Below is a small trained network, with its code and all its weights. Each question gives an input and a target symbol and asks what happens when units are switched off, that is, made to give their printed mean instead of their output.

import numpy as np


def w(rows, s, z=0):
    codes = np.array(rows[::2]) - 128.0
    scale = np.full(codes.shape[1], s)
    scale[-1] = z or s
    return codes * scale


def f(y):
    return np.maximum(y, 0)


def softmax(a):
    e = np.exp(a - a.max(-1, keepdims=True))
    return e / e.sum(-1, keepdims=True)


def log_softmax(a):
    a = a - a.max(-1, keepdims=True)
    return a - np.log(np.exp(a).sum(-1, keepdims=True))


def net(x, mask):
    ids = ['αβγδεζηθλξπστφψω'.index(c) for c in x.split()]
    T = len(ids)
    res = E[ids] + P[:T]
    u = 0
    for l in range(2):
        r = res
        for j in range(3):
            rows = slice(4 * j, 4 * j + 4)
            q, k, v = (r @ M[l][rows].T for M in (Q, K, V))
            z = softmax(np.where(np.tri(T) > 0, q @ k.T / 4**0.5, -1e9)) @ v
            o = O[l][rows]
            res = res + np.where(mask[u + j], z, o[:, -1]) @ o[:, :-1]
        u += 3
        y = f(res @ A[l][:, :-1].T + A[l][:, -1])
        res = res + np.where(mask[u : u + 4], y, B[l][:, -1]) @ B[l][:, :-1]
        u += 4
    return log_softmax(res[-1] @ U[:, :-1].T + U[:, -1])


Q, K, V, O, A, B = {}, {}, {}, {}, {}, {}
E = w([
[112,166,143,140,81,165,159],'α',
[181,97,168,96,114,99,181],'β',
[45,130,152,160,219,169,107],'γ',
[9,107,190,145,105,92,135],'δ',
[202,175,202,103,131,168,111],'ε',
[142,147,177,118,152,97,133],'ζ',
[90,177,136,151,156,156,100],'η',
[146,119,165,116,103,178,185],'θ',
[195,187,122,136,149,159,156],'λ',
[162,138,155,142,202,198,124],'ξ',
[40,117,167,151,136,196,116],'π',
[132,202,150,147,163,236,96],'σ',
[111,167,119,151,182,220,167],'τ',
[139,112,178,105,59,102,141],'φ',
[86,83,210,119,125,128,146],'ψ',
[79,96,134,138,112,114,191],'ω',
],0.014)
P = w([
[143,111,76,123,103,114,105],'0',
[90,177,176,136,122,89,147],'1',
[120,235,105,95,133,80,140],'2',
[182,66,55,105,108,163,94],'3',
[90,116,240,126,248,133,155],'4',
[150,252,27,128,139,29,110],'5',
],0.014)
Q[0] = w([
[113,137,224,113,120,186,115],'0.h0',
[86,90,117,119,147,74,124],'0.h0',
[83,135,151,184,142,114,128],'0.h0',
[147,140,216,141,113,95,114],'0.h0',
[110,82,202,169,166,161,227],'0.h1',
[118,60,56,131,64,191,68],'0.h1',
[83,104,145,93,92,110,61],'0.h1',
[104,246,145,150,112,113,229],'0.h1',
[160,72,180,162,114,205,141],'0.h2',
[99,237,82,64,87,105,169],'0.h2',
[131,115,68,49,108,131,59],'0.h2',
[194,6,33,94,81,154,22],'0.h2',
],0.012)
K[0] = w([
[164,110,98,141,128,123,113],'0.h0',
[164,147,128,169,119,120,137],'0.h0',
[163,92,178,151,128,133,137],'0.h0',
[117,76,103,170,134,128,106],'0.h0',
[122,221,110,65,122,80,134],'0.h1',
[162,119,210,209,117,124,166],'0.h1',
[173,125,128,159,156,112,146],'0.h1',
[149,89,60,20,92,128,31],'0.h1',
[104,191,167,142,141,81,162],'0.h2',
[150,73,79,140,73,137,74],'0.h2',
[130,49,170,148,151,150,144],'0.h2',
[137,118,194,253,130,139,148],'0.h2',
],0.015)
V[0] = w([
[177,194,204,87,148,123,194],'0.h0',
[50,173,137,117,166,97,150],'0.h0',
[88,115,94,174,134,136,180],'0.h0',
[113,104,123,130,147,85,146],'0.h0',
[127,190,141,141,70,116,137],'0.h1',
[178,68,133,123,127,99,235],'0.h1',
[117,174,80,155,144,95,129],'0.h1',
[130,144,54,163,104,73,70],'0.h1',
[105,162,52,163,136,141,230],'0.h2',
[195,157,60,106,103,160,160],'0.h2',
[91,130,121,107,3,201,154],'0.h2',
[123,122,111,118,87,14,95],'0.h2',
],0.012)
O[0] = w([
[194,177,181,113,121,124,66,253],'0.h0',
[34,98,242,151,137,194,78,174],'0.h0',
[54,89,119,151,155,178,82,103],'0.h0',
[81,171,135,125,123,151,112,99],'0.h0',
[121,102,187,190,108,85,78,188],'0.h1',
[172,30,157,49,234,150,109,104],'0.h1',
[126,171,140,110,61,136,58,134],'0.h1',
[139,105,5,144,56,99,2,113],'0.h1',
[241,142,205,73,61,155,58,148],'0.h2',
[134,30,207,131,77,206,86,193],'0.h2',
[221,79,173,233,171,116,138,200],'0.h2',
[115,107,55,136,220,98,32,110],'0.h2',
],0.0085,0.0037)
A[0] = w([
[93,38,83,50,68,2,164,165],'0.n0',
[175,237,188,255,191,253,78,3],'0.n1',
[44,220,67,110,153,73,201,69],'0.n2',
[128,52,144,71,254,91,71,176],'0.n3',
],0.0051,0.0032)
B[0] = w([
[138,254,125,129,198,217,77,158],'0.n0',
[115,75,167,109,59,23,161,254],'0.n1',
[220,125,211,163,98,189,74,180],'0.n2',
[143,185,146,154,81,188,124,233],'0.n3',
],0.0071,0.0073)
Q[1] = w([
[152,96,124,136,91,165,88],'1.h0',
[28,129,70,85,193,73,162],'1.h0',
[123,116,157,154,113,194,126],'1.h0',
[157,91,210,196,25,179,134],'1.h0',
[117,109,140,136,119,122,103],'1.h1',
[120,91,131,98,123,151,161],'1.h1',
[145,96,110,167,80,175,147],'1.h1',
[139,178,145,174,152,171,122],'1.h1',
[75,82,2,53,175,112,170],'1.h2',
[130,175,61,159,105,152,167],'1.h2',
[127,118,54,90,183,134,109],'1.h2',
[95,179,187,169,114,160,38],'1.h2',
],0.0083)
K[1] = w([
[143,154,104,159,130,151,137],'1.h0',
[96,167,200,80,133,88,123],'1.h0',
[119,119,92,137,87,101,128],'1.h0',
[174,100,60,127,109,171,130],'1.h0',
[124,131,110,138,117,112,121],'1.h1',
[99,123,135,127,142,118,123],'1.h1',
[109,132,141,143,116,108,144],'1.h1',
[137,105,104,146,106,151,133],'1.h1',
[155,200,245,98,159,81,118],'1.h2',
[123,129,138,158,167,115,89],'1.h2',
[144,148,161,106,122,94,138],'1.h2',
[148,90,53,127,127,138,149],'1.h2',
],0.011)
V[1] = w([
[154,151,93,64,98,162,148],'1.h0',
[165,186,143,115,167,96,146],'1.h0',
[64,197,207,124,137,96,115],'1.h0',
[153,159,87,161,106,117,149],'1.h0',
[167,165,154,57,168,21,95],'1.h1',
[106,56,134,97,197,188,113],'1.h1',
[182,117,82,90,99,135,149],'1.h1',
[53,128,158,108,98,154,64],'1.h1',
[84,101,12,134,118,156,83],'1.h2',
[130,141,202,103,124,90,102],'1.h2',
[121,176,103,113,114,174,156],'1.h2',
[90,142,124,147,159,142,171],'1.h2',
],0.011)
O[1] = w([
[67,218,145,100,111,144,78,169],'1.h0',
[51,99,91,192,157,184,116,141],'1.h0',
[194,94,97,160,3,194,197,14],'1.h0',
[57,146,73,140,137,86,142,203],'1.h0',
[57,64,79,200,134,245,98,128],'1.h1',
[177,207,209,196,126,180,64,2],'1.h1',
[22,125,230,113,114,155,97,130],'1.h1',
[200,155,76,72,100,139,107,132],'1.h1',
[136,114,36,66,184,124,95,209],'1.h2',
[128,143,166,179,64,140,102,46],'1.h2',
[118,138,101,73,96,183,197,167],'1.h2',
[162,211,100,118,223,103,193,19],'1.h2',
],0.0072,0.0061)
A[1] = w([
[99,183,106,129,33,42,153,137],'1.n0',
[146,254,23,150,210,183,101,1],'1.n1',
[248,133,34,25,153,90,184,13],'1.n2',
[167,135,133,252,116,160,39,197],'1.n3',
],0.006,0.0053)
B[1] = w([
[130,134,69,161,178,159,125,254],'1.n0',
[196,32,200,164,2,161,237,199],'1.n1',
[13,191,202,234,127,137,28,232],'1.n2',
[172,79,76,67,202,124,132,242],'1.n3',
],0.0065,0.0077)
U = w([
[150,53,137,163,96,20,95,109],'α',
[98,141,154,157,188,204,76,86],'β',
[124,211,145,186,99,155,89,91],'γ',
[159,125,117,254,102,107,80,114],'δ',
[24,74,144,193,125,126,147,89],'ε',
[132,80,67,136,84,178,105,254],'ζ',
[82,142,65,153,122,72,57,108],'η',
[123,111,220,190,146,111,118,36],'θ',
[81,80,149,119,81,121,49,84],'λ',
[83,164,142,65,163,136,154,151],'ξ',
[125,182,128,182,171,46,125,85],'π',
[98,97,104,126,74,31,169,124],'σ',
[171,139,187,125,47,91,135,112],'τ',
[107,76,73,140,225,81,113,154],'φ',
[175,140,146,184,168,146,189,194],'ψ',
[207,164,124,109,168,96,63,147],'ω',
],0.0051,0.0062)

Each question gives the input, a string of symbols that net reads in full, and the target symbol t.
The units are the heads (4 rows each of Q, K, V and O) and the neurons (one row each of A and B). Each row of codes is followed by its name. A weight is (code - 128) times the scale printed after its matrix; where a second scale follows, it is the last column's (O, A, B and U).
mask holds one flag per unit, layer by layer, with each layer's heads first. A switched-off unit (its flag False) gives its mean, the last column of its rows in O or B, instead of its output. The means were averaged over made-up inputs and are rounded, as every weight is.
A unit's drop is (log p(t) with every unit on - log p(t) with that unit switched off) / (log p(t) with every unit on - log p(t) with every unit switched off).
The circuit of an input: a set's keep is (log p(t) with only the set's units on - log p(t) with every unit switched off) / (log p(t) with every unit on - log p(t) with every unit switched off). Starting from the 12 units with the biggest drops (on a tie, the unit counted first), units are removed one at a time, each time the one whose removal leaves the highest keep (on an exact tie, the one counted first), for as long as the keep stays at least 0.8.
units of the circuit, in order: the units of the circuit, biggest drop first
unit that matters most: the unit with the biggest drop
k most important neurons: the k neurons with the biggest drops, biggest first
k most important neurons of layer l: the k neurons of layer l with the biggest drops, biggest first
which heads matter: for each layer, one digit per head in row order, 1 if its drop is at least 0.15 and else 0, layers parted by /
input σ θ ζ, target σ: unit that matters most => 0.h1
input τ ψ ψ, target τ: which heads matter => 001 / 001
input τ ζ ξ ζ ψ, target τ: units of the circuit, in order => [0.h2; 1.h2; 0.h0]
input τ ψ η, target τ: units of the circuit, in order => [0.h2; 1.h2]
input θ ψ ω, target θ: units of the circuit, in order => [0.h2; 0.h1; 1.h2]
input ξ ζ φ ζ ξ φ, target ζ: which heads matter => 011 / 110
input ε η ζ, target ε: which heads matter => 100 / 010
input θ α ζ, target θ: units of the circuit, in order => [0.h2; 0.h1; 1.h2]
input α ω ζ τ ζ θ, target τ: which heads matter => 001 / 000
input ζ ψ τ, target ζ: which heads matter => 001 / 110
input ψ η β, target ψ: units of the circuit, in order => [0.h1; 0.h2; 1.h2; 1.h0]
input τ ζ ε, target τ: units of the circuit, in order => [0.h2; 1.h2]
input π η α, target π: which heads matter => 101 / 011
input φ ξ ζ, target φ: most important neuron => [1.n3]
input β λ ε, target β: units of the circuit, in order => [0.h1; 1.h1]
input ε β β, target ε: units of the circuit, in order => [0.h0; 1.h1]
input φ α θ π θ, target φ: which heads matter => 101 / 101
input ε ε α ψ, target ε: units of the circuit, in order => [0.h0; 1.h1; 1.h0]
input τ φ θ, target τ: units of the circuit, in order => [0.h2; 1.h2]
input σ δ τ, target σ: which heads matter => 011 / 010
input δ ξ ψ, target δ: most important neuron => [1.n2]
input ω α θ, target ω: units of the circuit, in order => [0.h0; 0.h1; 1.h1; 1.h0]
input ξ ε γ ψ, target ξ: which heads matter => 111 / 001
input ζ τ δ, target ζ: units of the circuit, in order => [0.h2; 1.h0; 1.h1]
input ω ζ δ ψ ξ ω, target ψ: units of the circuit, in order => [0.h1; 1.h0]
input δ ζ θ, target δ: 2 most important neurons of layer 1 => [1.n2; 1.n1]
